Below are the code and all the weights of a small trained network. Each question names an input and a class and asks about switching units off, where a switched-off unit gives its printed mean instead of its output.

import numpy as np


def w(rows, s, z=0):
    codes = np.array(rows[::2]) - 128.0
    scale = np.full(codes.shape[1], s)
    scale[-1] = z or s
    return codes * scale


def norm(h):
    return h / np.sqrt((h * h).mean(-1, keepdims=True) + 1e-5)


def f(y):
    return np.maximum(y, 0)


def log_softmax(a):
    a = a - a.max(-1, keepdims=True)
    return a - np.log(np.exp(a).sum(-1, keepdims=True))


def net(x, mask):
    res = np.array(x, float).reshape(1, 3) / 4 @ E
    u = 0
    for l in range(2):
        y = f(norm(res) @ A[l][:, :-1].T + A[l][:, -1])
        res = res + np.where(mask[u : u + 15], y, B[l][:, -1]) @ B[l][:, :-1]
        u += 15
    return log_softmax(norm(res)[-1] @ U[:, :-1].T + U[:, -1])


A, B = {}, {}
E = w([
[129,164,169,56,119,48,131,227],'x0',
[151,74,88,44,134,250,82,177],'x1',
[157,18,235,198,41,167,86,169],'x2',
],0.012)
A[0] = w([
[125,100,208,213,103,79,126,120,102],'0.n1',
[128,133,168,109,122,74,122,190,58],'0.n2',
[136,137,80,89,131,161,118,129,61],'0.n3',
[125,134,124,96,138,113,120,171,50],'0.n4',
[129,141,161,65,127,52,131,255,135],'0.n5',
[128,112,150,170,123,76,119,109,117],'0.n6',
[125,157,121,189,134,22,134,76,222],'0.n7',
[120,136,117,83,124,126,134,175,101],'0.n8',
[145,96,190,175,103,115,127,137,102],'0.n9',
[131,137,98,81,132,165,125,139,92],'0.n10',
[136,135,101,91,121,138,122,137,88],'0.n11',
[138,129,116,111,130,148,127,120,94],'0.n12',
[128,119,147,149,127,121,145,122,74],'0.n13',
[128,122,148,131,122,114,132,152,49],'0.n14',
[131,68,215,149,89,199,120,181,2],'0.n15',
],0.027,0.0083)
B[0] = w([
[65,182,150,123,138,165,197,104,233],'0.n1',
[126,52,35,120,87,104,252,208,175],'0.n2',
[80,123,110,104,91,152,196,112,175],'0.n3',
[131,141,147,171,190,149,82,63,151],'0.n4',
[90,171,225,3,95,56,112,134,229],'0.n5',
[106,184,136,123,140,129,154,105,183],'0.n6',
[200,49,125,142,93,118,47,148,253],'0.n7',
[142,168,138,168,195,91,91,62,164],'0.n8',
[78,147,160,141,131,182,169,128,202],'0.n9',
[86,134,133,118,143,166,173,131,177],'0.n10',
[168,152,160,126,174,147,141,75,156],'0.n11',
[133,163,89,114,129,103,124,176,146],'0.n12',
[120,148,161,168,133,101,117,127,145],'0.n13',
[127,109,116,137,93,152,162,180,140],'0.n14',
[212,72,116,136,101,91,41,142,229],'0.n15',
],0.04,0.024)
A[1] = w([
[102,96,101,173,136,161,154,114,82],'1.n1',
[95,163,118,105,163,43,124,152,120],'1.n2',
[168,110,101,248,141,195,131,112,130],'1.n3',
[180,91,101,127,107,123,159,152,54],'1.n4',
[71,168,114,200,165,197,133,118,3],'1.n5',
[104,167,139,138,186,119,71,140,186],'1.n6',
[245,34,39,216,137,129,55,161,17],'1.n7',
[82,208,53,80,147,146,138,118,117],'1.n8',
[174,33,104,51,130,40,65,191,116],'1.n9',
[159,50,134,96,81,120,40,116,91],'1.n10',
[61,137,111,122,105,75,155,161,77],'1.n11',
[144,144,165,127,119,114,57,106,53],'1.n12',
[166,111,170,183,121,67,102,142,139],'1.n13',
[152,122,3,208,218,171,189,114,131],'1.n14',
[69,127,92,133,156,98,116,94,82],'1.n15',
],0.029,0.0046)
B[1] = w([
[156,158,121,142,102,96,109,169,149],'1.n1',
[125,71,71,216,178,249,127,89,160],'1.n2',
[152,161,77,252,182,138,215,58,170],'1.n3',
[101,144,141,137,193,89,136,119,156],'1.n4',
[171,170,123,146,120,28,82,161,167],'1.n5',
[138,170,141,77,158,90,123,137,138],'1.n6',
[28,41,120,131,206,217,243,87,238],'1.n7',
[98,134,210,162,127,156,125,104,169],'1.n8',
[232,230,110,220,80,116,78,105,254],'1.n9',
[157,104,102,23,119,38,85,142,238],'1.n10',
[74,32,71,151,175,195,109,172,160],'1.n11',
[114,107,134,90,96,107,121,174,173],'1.n12',
[120,176,112,68,114,142,79,178,181],'1.n13',
[98,49,110,80,30,159,135,224,155],'1.n14',
[120,116,133,86,169,133,106,132,139],'1.n15',
],0.045,0.033)
U = w([
[159,37,30,140,211,150,207,64,117],'0',
[58,83,184,125,71,173,178,207,229],'1',
[238,125,112,75,99,90,14,130,155],'2',
[66,162,239,90,232,179,112,51,4],'3',
[160,195,148,254,144,101,185,102,93],'4',
],0.018,0.0044)

Each question gives the input, the list of numbers given to net, and the class t.
The units are the neurons (one row each of A and B). Each row of codes is followed by its name. A weight is (code - 128) times the scale printed after its matrix; where a second scale follows, it is the last column's (A, B and U).
mask holds one flag per neuron, layer by layer. A switched-off neuron (its flag False) gives its mean, the last column of its row in B, instead of its output. The means were averaged over made-up inputs and are rounded, as every weight is.
A unit's drop is (log p(t) with every unit on - log p(t) with that unit switched off) / (log p(t) with every unit on - log p(t) with every unit switched off).
The circuit of an input: a set's keep is (log p(t) with only the set's units on - log p(t) with every unit switched off) / (log p(t) with every unit on - log p(t) with every unit switched off). Starting from the 12 units with the biggest drops (on a tie, the unit counted first), units are removed one at a time, each time the one whose removal leaves the highest keep (on an exact tie, the one counted first), for as long as the keep stays at least 0.8.
units of the circuit, in order: the units of the circuit, biggest drop first
top k neurons: the k neurons with the biggest drops, biggest first
k most important neurons of layer l: the k neurons of layer l with the biggest drops, biggest first
drop when u is switched off: that unit's drop, to one decimal
input [-4,2,5], class 0: units of the circuit, in order	0.n5
input [4,2,0], class 3: 2 most important neurons of layer 0	0.n7, 0.n5
input [6,3,-2], class 3: 2 most important neurons of layer 0	0.n5, 0.n7
input [-7,-6,4], class 4: 2 most important neurons of layer 0	0.n5, 0.n1
input [-4,6,8], class 0: 2 most important neurons of layer 0	0.n5, 0.n15
input [-4,1,8], class 0: 2 most important neurons of layer 1	1.n3, 1.n9
input [-3,6,-8], class 1: units of the circuit, in order	0.n5, 1.n14
input [-1,1,5], class 0: top 2 neurons	0.n5, 0.n15
input [-5,4,7], class 0: top 3 neurons	0.n5, 1.n7, 0.n15
input [-2,-6,2], class 4: top 3 neurons	0.n1, 0.n5, 0.n7
input [0,4,-7], class 1: 2 most important neurons of layer 1	1.n14, 1.n9
input [-2,7,-7], class 1: top 2 neurons	0.n5, 1.n14
input [-6,1,-5], class 1: top 3 neurons	0.n15, 0.n7, 0.n5
input [1,-1,8], class 1: units of the circuit, in order	0.n9
input [0,-7,4], class 4: 3 most important neurons of layer 0	0.n5, 0.n1, 0.n7
input [-1,5,-6], class 1: top 2 neurons	0.n5, 1.n14
input [-1,1,0], class 1: top 3 neurons	0.n7, 0.n10, 0.n5
input [-3,6,8], class 0: top 3 neurons	0.n5, 1.n7, 0.n15
input [1,-5,6], class 1: top 2 neurons	0.n1, 1.n9
input [7,-3,5], class 1: top neuron	0.n2
input [-4,2,8], class 0: top 2 neurons	0.n5, 0.n15
input [-1,-5,2], class 4: top 3 neurons	0.n1, 0.n5, 0.n7
input [7,7,0], class 3: 3 most important neurons of layer 0	0.n7, 0.n10, 0.n5
input [-6,-7,5], class 4: 2 most important neurons of layer 0	0.n5, 0.n1
input [-5,4,6], class 0: 2 most important neurons of layer 0	0.n5, 0.n15
input [0,5,6], class 0: drop when 1.n7 is switched off	3.1
input [-1,3,5], class 0: drop when 0.n15 is switched off	3.1
input [-3,3,5], class 0: drop when 0.n15 is switched off	4.2
input [5,7,-1], class 3: drop when 0.n7 is switched off	0.3
